[100 = 0]
[ 78 105 103 101  88  93 102  75 113  74 106 108  98 107  74  89  87] | 1
[112 101  99 117  77  92 100  96 101  86 110  95 105  87  74 112  69] | 16
[125  97  99  98 103  90 101 110 106  82  93 102 103  92  83  81  69] | 12
[124  98  99 106  86  75 102  93 102  84 105  96  98  92  89 101  67] | 7
[123  92  93 113  78  89 102 122  86  90 107  88 110  79  92 117  66] | 14
[121  97  90 104  75 134  94 125  80  97  98 101 123  89  74 102  57] | 20
[ 56 103 104  88 136  75 105  84 124 112  89 109  99 108 149  84 118] | 9
[ 93 101 103  75 143  81 102  94 124 107  86 111 106 107 134  63 112] | 7
[137  93 101  98 127  34 109  89 123  96  96  93  83  87 148  90  94] | 3
[120 102 102 105 102  93 103  93 123  76  97 104 108  94  66  81  56] | 14
[ 99 100  97 100 107  92 102  88 113  79  96 105 111  92  84  81  55] | 10
[132  94  93 115  93 109 106 102 116  60  91  99 126  74  54  91  29] | 17
[146  96  96  89 111  82 100 118 100 100  95 100  93  91 116  77  81] | 8
[122 100 107  94 136  46 107  78 138  89  97 102  80 107 125  81 111] | 0
[102  99  99 120  96  88 108  93 123  83 101  95 106  79  92 115  76] | 19
